Each row has a hidden value; after the row comes its tier, the name of the range that the value falls in. Each part has its own.
[-184   76  -68  259  241 -232 -176  187   66  -96    3 -128  -37  -50
  -71   80 -115   42  -29  167   55  115  400   31  -23   72 -129  174
 -190  327   78  119  100 -380 -308  170  219  -79 -216  112   54 -332
  253  358   -9  166    2  183  150  115 -160   28 -191  221  298]
q405
[ 305  291  118    6 -112  -92   69  -44  -87 -162 -124  -16 -182  -43
  -79  -95  238   13 -276  -17 -228   29 -356   62  140  -54  -58 -205
  -34 -238 -186   44  238  227  149  -51  -93  112  -21  -85 -216  107
  -48  409   20 -304  285  -97 -220 -304 -185 -304   30  -18  -33]
q478
[  -5   74 -150  162  -63  412  -43   97 -213    5  172    6  204   78
 -384  124 -123  123  342   -3  -62  144  107   -9  125   21  -22  -34
  248   60 -106 -133  128 -304  -83 -353  -16   -3  137  247   93  -11
 -169  217   76 -125  -60  108  -28  162 -225    6    9 -120    8]
q924
[-375  -60 -239  -56 -211 -301 -206   10  -12  214  -58 -136  284   -3
  -48  -10 -240   -6 -220  140   87  -47  -13  -56   13  108    5   84
 -129   74   93  249  -74  -48  241   21   41  230 -310  238 -107 -235
  217 -169  -89  582 -372  206  134   17   65  129   64  255   81]
q838
[-136  -24  -91  344  -73  255  -97  336  315  225  -41  186  135  198
  -15  -19  -26 -341  164  -57   -2  130  172  180 -143  140 -383  102
 -224  396 -145   27  -17  -84 -202  137   60 -244  159  264    9  340
  188  545  213 -234   37 -113  -79  206 -231 -220  -45  -44   29]
Q191
[ 350    3   60 -314 -478  103   99 -306  157   20   88  322 -347 -149
  140  188 -127    1  275 -314 -105  144 -242  -91 -149  -59  -77   12
    3 -199 -255   -7  198 -162  -97  167 -115 -403   96 -240  -60  127
 -326  271  -53 -234  311  -27 -150  108   77  -60   36 -188 -198]
q838
[-429  -85  -22  271  118  -49 -168  230   97  112  -34 -148  176  144
 -203   -7  -36   54   99  323   21   71  410  -26   74  252   16    8
   27  212  136   91  -86   32 -117 -257   97  251  -29  328  -40 -185
  228   98  -59  182 -186   22   84  265 -288  -80 -147  179  214]
q885
[ 130  284   16 -342 -124  -34   50 -229 -207    1 -230 -176   94   44
  117  123 -107  373  333   33  -41  114  151  -51   49  108  259 -215
  148 -542  -65  219  -43  -74  184 -235 -119  107 -317  -32 -128 -265
 -188 -125 -113  176  -84 -110   -8   76 -119 -259  -39 -157 -215]
q530
[-184  -68 -177 -186  -75 -425 -145  137 -205  115  -14 -169  131 -132
  193   -5  -13 -163 -231  -38  258  -83 -276  -74   -2  -27    3   36
 -215  225  190  161  198   36   98 -179   17  141   81 -218  -28  137
  172 -336 -186  212 -240  284  182  204  307  138  533  140   68]
q924
[ 116  279  218   74  294 -265  -14  241 -105  -85  259   -4 -145 -211
  115   11  -63    7  -11  -23  -68  262  244  132  224 -290   21  -91
    3   28  260   -2  386  -13  -56 -164   70  255  -35 -319  -94   47
   95  137 -200   -6  259  129   10  155   75   39  -71  -43  -70]
q478
[  55  -58 -200 -324  110 -243  -83  213  -93  209  120 -348  116  -59
  171   86  -52  -56    2  -50 -267  -30   46   39   28  145  293 -252
 -191 -177  102  272  -33   72  502 -121  -59  459 -114  -56 -296   70
  280 -324  -91  243 -209  -78   34   85   78   53  218  123 -203]
Q191
[  90   -3  -39  178 -483  -84   40   94  249  182   -3   -2  110   69
 -262  -11  271 -126 -197  271 -102  217 -183   75  -14  313 -325  232
 -327   76  -49 -118  445 -149 -552  -49   -3 -397  584   67  -56  180
  213  310  158 -499  -44   96   37  175  115 -300  335  -73  228]
q478
[ 280  -81   97 -170 -246  122  -85 -171  101   24  -91   32 -248  -89
  -85   83  -46   65  357 -101   59  198  152 -167  -93  154  -29  173
   43   19 -188   97  173 -207 -351  125   15 -300  -59  110  119 -436
   55  444 -150   22  113   66    5  112 -123 -107 -257   64  145]
Q191
[  63   70 -227  -69 -276   22 -236  302  -97  108   32 -249   73  -13
 -113  108 -143    7 -140  169    1   54  -21   23  -28  152  -99    3
  -74   -4   77  -18   95  175   47 -255   48  164  128  -53 -288   73
  382   14  125   64   27   89 -100  265   75  190  203   40  -78]
q924
[  19  -70    8  -62  186  -65 -200  124 -428   74  105  215  239  -25
  -53 -169 -525  179  -23    6  167  -20  354   26  164   88  165  163
   56   -1  305  -56  -31   75  415   45   48  276 -351   30 -294  107
 -268 -192    0  336  -14  -71  -71   19  -58   43  111  -68 -243]
Q793
[ 148  -17  -98 -361 -644  214 -227  -21   74  -64 -565 -509   88  224
   86  185  164   71  284  167  -75   21  106   78 -224  203   -8 -182
  116 -571 -123   69 -465  222  165  -58 -178  -44 -294  -92 -439 -151
  261   22   85   97   28 -204 -242  219 -293 -117 -267  -68 -120]
Q793
[ -36  134   13  131  255 -182 -220  501 -369  -98  -20 -450   51  214
  -50  213  125  218 -152  406  -36  173  420   40  -51  -50   13    9
  153  -99  247 -149   55   66  -18 -225   88  292 -364 -188 -185  -89
  393  -35 -133   17   84  -15 -231  179 -190  152 -177  277   15]
Q191
[ 407   97  104 -128 -216   69  -17  152  163 -101   54 -235  -67 -166
    3  140  182 -106  180   24 -193  290  306   53  170 -135 -254 -209
  -69 -201   13  -66  283  -77 -145 -196 -121  -84   81  -67 -112  -82
  255  324  -46 -181  157   -6  -16   71  -27 -179 -135 -154  -25]
Q191
[ -74 -207  -37   78 -250   20 -125   56  303   14 -114  199 -272 -138
  192  -73 -108 -231    7 -197  -21    2  -12  -68 -183  147 -137  188
 -307  377 -110  202   35 -224 -248  314  151 -182   78    6  -20  192
   -3  429  -66  -73   64   34   78  298  -24   12   -5   99  179]
Q191
[ -69  216   30 -130   90 -231   48 -121 -229   18  261  273 -193   80
  218  182  -50  200  325 -526 -267    9 -283   37   23 -294  243 -244
  102    8  -29  189   24 -230  167   52   17   63  -99 -328   79  344
 -388  -66  -79   38  188    5  -95  -34 -163  112  269  -29 -349]
q838
[-261 -260 -127  109  -65  193 -137  115   40 -159 -346 -183  129  124
  -11  117  162 -150   22   83  115 -212    9  -63 -225  155 -103   63
  -57  269  -46   33 -245  -57  198  -85   49   -8 -113  173 -100  194
  -32  138  -62  -64 -154  -43  100  170 -381  -87   -3   54  258]
Q793
[-154 -242  362  -37  -96 -241 -140  185  199 -178 -159 -133   68  118
  161   93  340 -379   76   74 -236  -16   42  433  188 -374  155 -242
   76 -211  365   90 -142  -83   18  -42 -260  276 -168 -440 -212  364
    2  -85 -239   58  214  196  -75  334   -6  -86 -307 -143  191]
Q793
[ 254  165  -62 -192  -54  276  -93  235  -53 -386 -189 -420 -117   66
  159  443  284  -14  370 -118 -239  -34   99   65   34 -128 -168 -472
  126  -97 -140   -2  -75 -143  -52 -395  -50   31 -110 -192 -101  162
  119  342   37 -156  273 -182 -264   56 -308  -66   49    7 -115]
q838
[-265 -385 -145 -206 -303   23  -99   51  220  241 -338    4  240  362
  107   71   -4 -135  325  103 -119  -92  143   52 -202  463  166  189
  -86   41   -1  165 -439 -209  -42   89  -69   48 -292  194  -90  134
  -20  -70   68  152 -204 -176 -126  232 -153 -140  178  192   11]
q924
[ -24 -169 -177   60 -240  146 -128  350   78 -148 -224 -321   54   -7
  -62  275  134 -195  -51  194  -34  -65  144   66   33   76 -225   -2
 -306  162  -28   71  118 -459 -481 -137   46 -312  311  -67  -95   60
  142  275   82 -246  -59  203  102  366    7 -122   53  -86  415]
Q793
[-193 -145  113  196 -144 -107  -16   35  235  312  -27  261   -4   91
   71  -76  -50 -104 -114  147   34  155  -56  -15 -254  387   92  516
  -78  213   75   99  101  148  -43  205   84  272 -180  167  -72  105
  219  197 -173   94   62   30  -29  246    1  -70 -126  232   23]
q885
[ -57  135 -164  -14   87 -439  -85   56 -279  128 -149  -39  -62   58
  212 -311  110  -29 -201 -222  -12  -42 -378   -6 -195   51  204   26
 -276  115  -39  246    8   62  259  239   51   92  -20 -238  -53  262
   -6 -139  -11 -163 -112   46   89   25  -78   -5  431   89  -27]
q478
[   7  131 -209   15 -508  192  -20  -30   27   75 -116  155   -7   75
  -30   57  -87 -126   72 -215 -107  120 -204   13 -123 -121 -252  214
   10   64 -292  -38  -89 -205   -8  325   11 -192 -292  102  -65  -82
  -24  455  146   23  123   68 -258 -229 -215   90 -168  121  -75]
q924
[-118 -225   67  186  169 -250 -268  379   38  123  185  135 -205  -45
  134 -125  -61 -124   89 -198  -57   89  292   -7   24   65   -2   83
 -304  520  247  178  167 -213 -354  165  201   11  253 -102   85  297
  175  151  -95  -46   38   96  140  426  -26  120  153  106  147]
q924
[  32  240 -188 -111 -371  178   16  -10 -349  267 -221  -80  118  190
   54  216   -1  207   11  -17   95   79 -368 -237 -134  237   14   73
  118 -157 -312  215  209   21  -51 -240  -35  102 -121  189   92 -110
  126  118 -130   86 -134   32 -202   32    4 -144   94  162 -140]
q838
[   6   -6  124  -30   85 -396   55   67  -73   41  451   60   35   -2
 -122  117  128    5  -39  -38 -152  154  -57  227  170 -332   53  -91
    8 -112  218 -130  216   13  120  -32 -105  -48   82 -349 -137  216
  -90 -174  -41 -102  117  128    4  -12   52    1  209  -75 -173]
q924
[ 163  158  128 -208 -214 -173  -78  146 -261  379  206   21   31 -104
  -69  -65 -234    8  -62  -12 -133  199 -216  116  199   74  312  139
   69 -163  272   20  422  240   23 -147   53  419  291 -306 -387   -8
  191 -177 -198  187  124  177 -197  182  293  192   35  -15 -130]
q530
[ 104  368   30    6  134 -231  -33  -45 -292   47  357 -116 -130  -55
 -191  -92  145  341  218 -131  -88  270  -74 -154   52 -167  128 -283
  222  -87  101 -109  239  363  342 -441  -11  247  247 -122   11   10
   66 -182  -75 -205   60   45  127   47 -311  134  260 -135 -249]
q530
[ 128  180 -281 -180 -278  367   -5   39 -194  217 -104  -11 -173  -28
   36  217 -334  200  271  -42   14  102   52 -433 -146  371 -135  -48
   38  -63 -379   40  166  -57 -127 -221   70 -104  165  254  -78 -240
   -6  280  -18 -129   -8 -204 -297  106 -148  -20  -46   91  -65]
Q793
[  83  396 -115 -112   49  -38  161  -45 -173  -15 -205   25   -2  150
  167  140  -26   41  260  -62   53  156   -3   66  -77  -55 -112  -19
   63 -166 -324  -13    5 -223 -171  102  -65 -305 -339 -129   13 -215
 -189  318  104 -169  171 -129 -343 -219 -159 -278    8   89 -146]
Q793
[   0 -124   85  110  -99  -62  -33   98  236  153   67   60 -177 -109
  -34   19  143 -269  -26  -31  -57  142 -110 -118 -127   59  -96  198
 -153  339    6   69  343  -71 -133    3   54   42  225   98   95   32
  252  303 -245 -161   38  197  134  191  -34   20 -110   88  306]
q924
[  29 -303   69 -125 -222  -11  -46  -19   43  116  -65   68  -21   32
 -124  128 -131   96  -49  252  -24   20  134  -80   60  348  176  225
  -21 -152    0  171   89 -122 -207    3  -69   84 -197  180  -89 -210
   -7  139 -130  165   -1   53  -74  186   86 -200 -135  154  125]
q530
[ 123   85  -12 -104  -64  -33    9   69 -161   10  -90 -174   56    0
   20   13  115  -81 -246   32  -13  -32 -303  111    2 -120   97 -218
    6 -319 -117  131   75  317  430 -154 -183  173  -75 -170 -266  170
    3  -17  -98  -96   18   12  -70   32   13 -202   17  -99 -115]
q838
[-146  194 -261   88 -170   90  167   84  -35  263 -166   95   31  137
   13  -36   34  -80 -158   38  -24  -51 -486  -65 -122  228   81  -17
 -171   35 -339  240   91  150   67 -266  -68   99  272   88  -29  270
  -85  131  143 -383  -56   48  -12  165  -41 -290  369  -96  -23]
q885
[-207 -104  189   67  349 -329 -177   78   92  -77  270   49  -74 -141
  228  -78   -1  -12  362 -238   35  127  507  -60  -40 -322   14 -203
  -30  268  448  -11  -97   86  478  -79   32  190  -60 -156   -1  307
  -52 -285 -237   76  -10   19  415  321 -346  166    9 -244 -100]
q885
[  49  400   -5  -94 -233 -265   65 -144 -131  138  228  194 -159 -237
   -6  -75 -310  209 -264  -94    2  170 -251  -51  214 -232   -7 -185
  -17 -307 -100  182  299  288  214  -96  -51  106   -8 -133 -197 -107
 -108   65  -39  137  115  130  -37  -73  160  -38   51  -97 -288]
q924
[-224 -127  -76  105 -149 -169 -129   29  111  180 -145   31   49   76
  -35  -41  -49   -8 -117  126  134    2   25  -67 -135  277  -57  200
 -234  169  -22  217    4  -18  -95  137   63  -97  -23  200  -25  -58
  142  132  -14   86 -157   74  139  183  -87 -153   29  104  177]
Q793
[ 106  179  -11 -541 -153 -151 -218   20  -40   82 -275 -293   45   52
  320  316 -170  -92  358 -172 -139  -90 -153  241 -125   60  284 -134
   10 -162  164  281  -96 -144  165  -34   36  227 -164 -425 -329    5
  208 -172 -124  456  131   52 -168  222   88  211   26  -23  -86]
Q191
[-125 -161   -6  -29 -184 -207 -155   99  310  307    5  122  152   44
 -229  -68 -116 -291 -103  206 -157  -36  -54   14  179  322  -99   10
 -218  241  120  139  219  -56 -121 -159  -51  189  232  344  -39   32
  223  152   20  144  -87  103  -37   26   83 -112  199  107  292]
q838
[  55  -15  445  191  661 -600   88   66  329 -149  421  227  128 -143
 -169  -97   81 -420 -164  166 -231   95  168  607  398 -298   37 -102
 -150   56  422 -107  344 -136  159  150 -170  157  -74 -237 -184  234
 -114  165  -44  -66  347  140   61 -189   90 -325  -59 -156  164]
q885
[ 275 -223  -14 -278  -84  120  153 -223 -289   44  413  357 -314 -208
   90  201 -191  107  172 -406   65   62 -378 -183 -199 -189  336  145
  169 -132 -165   -6  240 -113  279   42 -145 -105    7 -351   60  277
 -537 -146 -252 -225  178  178   44  295  200  144  180 -166 -301]
Q191
[-141   83 -168 -198  -49 -176 -211  -14   27  -73 -276 -331  -86  -17
  140  156  -47  140  189  -13 -176  -73  185 -241  -33  213   54 -212
  -90   70  -29  365 -136 -278   69 -116  105  289 -353  251   32 -344
  243  110 -139  403 -169  -20   63   -6 -277   88  -51  300  178]
q924
[ 327  -65   56  -32 -365 -240 -249  123 -125  106 -181 -247 -160   83
 -246  -54  422  -43 -300  128   17   46 -409 -100  -62  240 -143   40
 -231   33  -54   76  469  139 -420  -46  -45 -260  535  -95   14   11
  438  221  -39 -375   53  191  -27  127   34 -170  251   52  361]
Q191
[-401 -111 -464  155  100   -8 -159  284    9  -52   22 -267  144  326
 -178  294  149  -51  237  140  -91 -149  -24   72  -74  131  -31 -309
  -56  216 -175  121 -292 -359 -216 -334 -115  -86  121  111  208  183
   86   14  355 -206 -112  145    3  343 -227  -11  434  110  142]
q885
[   7   69   11 -127 -313  157  -99   25  217  -23 -101   30   38   -5
  182 -123   15 -272  479 -345 -165   92   38  197  -28 -149 -147 -221
   38   64   26 -121 -229   94  199  -13   -9  -61  136 -225 -294  387
 -127  121   69 -100  115 -208 -128  127 -271   52  109 -205 -228]
q838
[ 123   11  226   46   67  -92   13   23 -266 -254  251   84  -66 -139
  -92  120   79   92 -132  -37  -67    7  -93   35  285 -298   -7 -226
  141 -151  160 -140  315   66  177 -238 -116  123   83 -256 -169  301
 -304   13 -172 -156  243   74  -65   -8  -49 -101   45 -183  -71]
q885
[  -6   59   29   66 -209  -25   46   92 -162   55  122  126  107  -32
   35  116 -123  -31 -188   -3  -66  129  -88  143  115 -110  -77  148
   19 -162   18  -76  196  -78   14  182  -21   39 -176 -140 -285  101
  -86  147  -82   81  127   46 -265  -67  105  -48 -168   71 -149]
q405
[-127 -204 -124   16 -186   50 -281  122  203  -41 -302 -162  198  164
 -160    5   11 -246   20  160 -117 -175   57  142 -113  252 -126    7
 -129  142   68   -4 -288  -55  217   82   -9   53  -93  200 -291  137
  148  166  164   67  -28  -67  -78   35 -333  -12  -40   26  245]
Q793
[ 277  -26  -24 -151 -394   72  123 -180   53  -32  -31  188 -262 -102
  108  303   91  -10   13 -123  -73   60 -328 -250  -59   38 -115   32
  -94 -110 -296  183  348 -325 -218  -35 -202 -150  -34   72  235   36
 -104  357  -94 -224  203  193  -26   53  107 -228   44  -60   57]
q405
[ -73 -150  289  288  -76  -28  101 -141  265  102 -101  443  -85  228
  -41  -62  212 -133  -78   -5  174   93 -233  164 -289  107 -123  364
  -59  137 -197   23   83  139 -162  398  -32 -428  -64   16   38  296
 -197  492  -66 -337  197  -99  -61   75 -187 -471 -121    1   41]
Q191
[ -89  -85  156  -97  230 -121   97  259  113   96  -10    4   56  -30
  144  149 -181 -307  -75  250    0   71  315  244   18  -90   86  187
   -1  -72  164  -90   -7  115  172  105  -12  178 -347 -245 -461 -111
    9   64 -196  126  198  -63 -260   21   46  -88 -399  116   21]
q885
[ 222  149  311 -278 -102 -365  218 -263  152  -64   20  223 -110 -128
   76   60   86 -100  -83  -49 -224   60 -171  116  307 -210  -52 -203
  -46 -338  -10   62  274   16  120   40 -218   -3 -196 -143 -181  -32
 -268  214 -140   -3  270  -71 -195 -430   38 -396  -28  -56  -66]
q478
[ 197  546 -271  -67    9 -191  -59    1 -352  165  256 -241   81  -34
 -215   13 -129  417   71   44   43  290  -30  -67   90   19   67 -200
   70 -282  -98  108  227  202  180 -363  -68  165  -17   54   26 -347
  305  -69  205   73  -23  176   89    4  -38   -1  287  -82 -348]
q405
[-323  -24   95  114  -36 -458    5   19 -153  121   77  -28  130  124
  231 -216  395  132  -68 -136   19   98 -198   21  -63  -68  248    7
  -39   22  274  130  -69  398  367 -105  -17  361  -49 -234  -52  484
   22 -448 -197  -11 -198   24  283  223 -142  -76  445    7 -306]
q405
[ 298  271  262 -203 -417 -183  -30 -160  119 -191 -309 -215  -10  146
  116  197  469  -70   73   -5 -352   76 -421  326   52 -129   31 -310
   75 -531   19  142  100  -44    9  -73 -285  127 -137 -329 -160  223
  136  174  -56  -92  340   66 -208   -9  -51 -269  -99 -190  -24]
q530
[  32  232 -250 -161 -533  170  -37  -50 -134  103 -209   -9   67   35
   99  285 -229  156   64  -10  -26   54 -143 -199  -67  230 -195   78
  -11 -124 -210   99  111 -241 -117  -74   27  -15 -168  180  -83 -120
   52  226   37  175   -5   -4 -247  -25   -4   -4   31  102 -100]
Q793
[ 151  -70   98   -5 -130 -115 -194 -112  151   51   75   52 -305 -399
  -91 -338 -181  -70  -25  -40  268  217  138 -258  -72   42 -145   83
  -87  152   13    9  265  333   88   36   48  -74  197   73  -74 -274
  161  229 -226  -18   18  119  247  237  -35   62 -167  -42  169]
q478
[ -50 -155 -101  144  401  -69 -101  133 -251  -50   84  137   70  134
 -164 -102  -21  -73  331 -124  130   77  221   32  -70  -52  104  282
   32  468   21  -92   20 -559 -229  140   43 -220 -174    6  367  -22
 -255  137   35 -184  -35  210  109  103 -209   38  236   95  206]
Q191
[ 177   42  141  -41 -285 -164  -75   35 -191  119  163  150   60    4
  -41 -129  -35  153 -107  -37  -28  185  -66  141  204 -126  120  -57
   -1 -349  160   86  185  193   88  -73 -183  104   32 -216 -148  289
  -80 -119   11  -32  101  132   22  236  151 -153  165 -281 -297]
q478
[ -14  148 -190  -81 -231 -359 -306  188  -62   14 -247 -421  101  121
  -94  114  178  -55 -169  179  -80  -19 -152   47   11   25  -96 -115
 -218   49   73  239  131 -249 -211 -139  -26   30   12  -42   61 -148
  479   32   71  125  -94  353   79  103   25   68  215   95  321]
q838
[ -19  136 -144  -41 -282 -230  -89  128  312  320   16    3  149  -74
  125  -10 -208 -174  -92  136  122  184   76  116  -80  295 -323  121
 -378   64   49   86  172  154 -106   67   41 -134  159   49 -252   48
  426  135  170  105  -30  -29    7  186  223 -140  234   -3 -128]
Q793
[ -33   10 -153  175 -117   25  -71   -8  -13   38  -74  102  117  177
 -172   74   66 -221  -15  -53   26  -45 -452  242 -117   37  -65   61
  -92   77 -244  116   84 -330 -170  196 -147 -284   99   -2  109  195
  -65  312  193 -225   97  267  -66  114   -9 -184   81  -86  190]
q405
[-253   73 -100  -21 -281 -157 -113 -326   97 -124 -436   67   18   91
  200 -146   53  146   88  -95   85 -112 -107 -229 -150  210  -75  -71
  -44   53 -138  285 -333   57  286   31  -41  150 -504  319   94   20
 -118  134   12  235 -119 -109  114 -101 -402 -203  184  110  -57]
q885
[-183 -225  110   79 -162 -269 -276  -52  -21  235   26  224  -74  -54
  181 -278 -198   76    7 -189  125  113  163 -162  -70   90  111  125
 -108   66  167  304  -58  142  188  343    0  197 -230  123   -2   42
   83  -74 -237  360 -113   90  186  285  -77   30 -198   49  -66]
q885
[  36   35  -68   30  333 -366 -141  152 -228 -110  252 -235   26   16
 -292  -87  207   54    3   80  -90   43   19   49  174 -163  115 -324
   12   24  148  -35  133   -2  163 -348 -135  134  143 -111   91   70
   41 -173   59 -224  -33  189  164   72 -146   14  400  -51   89]
q924
[-182  -77   74   97  182 -204 -180   90    1 -151 -255 -198  169  124
  -39  -18  180  -26  155  104  239   31  355  102   66  -29  -86   27
  -47  219   76  165  -83 -220 -261    0   26 -171 -322   93  185 -256
  101  213  -83  193 -151  114  194   76 -230 -264  -24  137  254]
Q191
[  61  221   33 -265 -466  151 -134  -69   22  138 -184  171  -87 -113
  286  203 -394    1  349 -383 -196   43   -5 -112   31   60 -104    6
  -57   98   14  217  161 -374 -102  103  200   48   -8   13 -166   -9
  -47  284 -183  390   96  -32 -179   23  -60  165 -190  -37  -31]
Q191
[-314 -276  -73   14  372 -289 -161  144 -203  -76  315  -99   19    2
  -72  -87  142 -168  248 -350   11 -100   45   90   51 -447   85 -323
   30  308  146  -99 -203   -2  364   29   -5 -160  191 -317  -57  254
 -271 -319  -98  -92 -167   55  160   57 -325  208  255    4   25]
q838
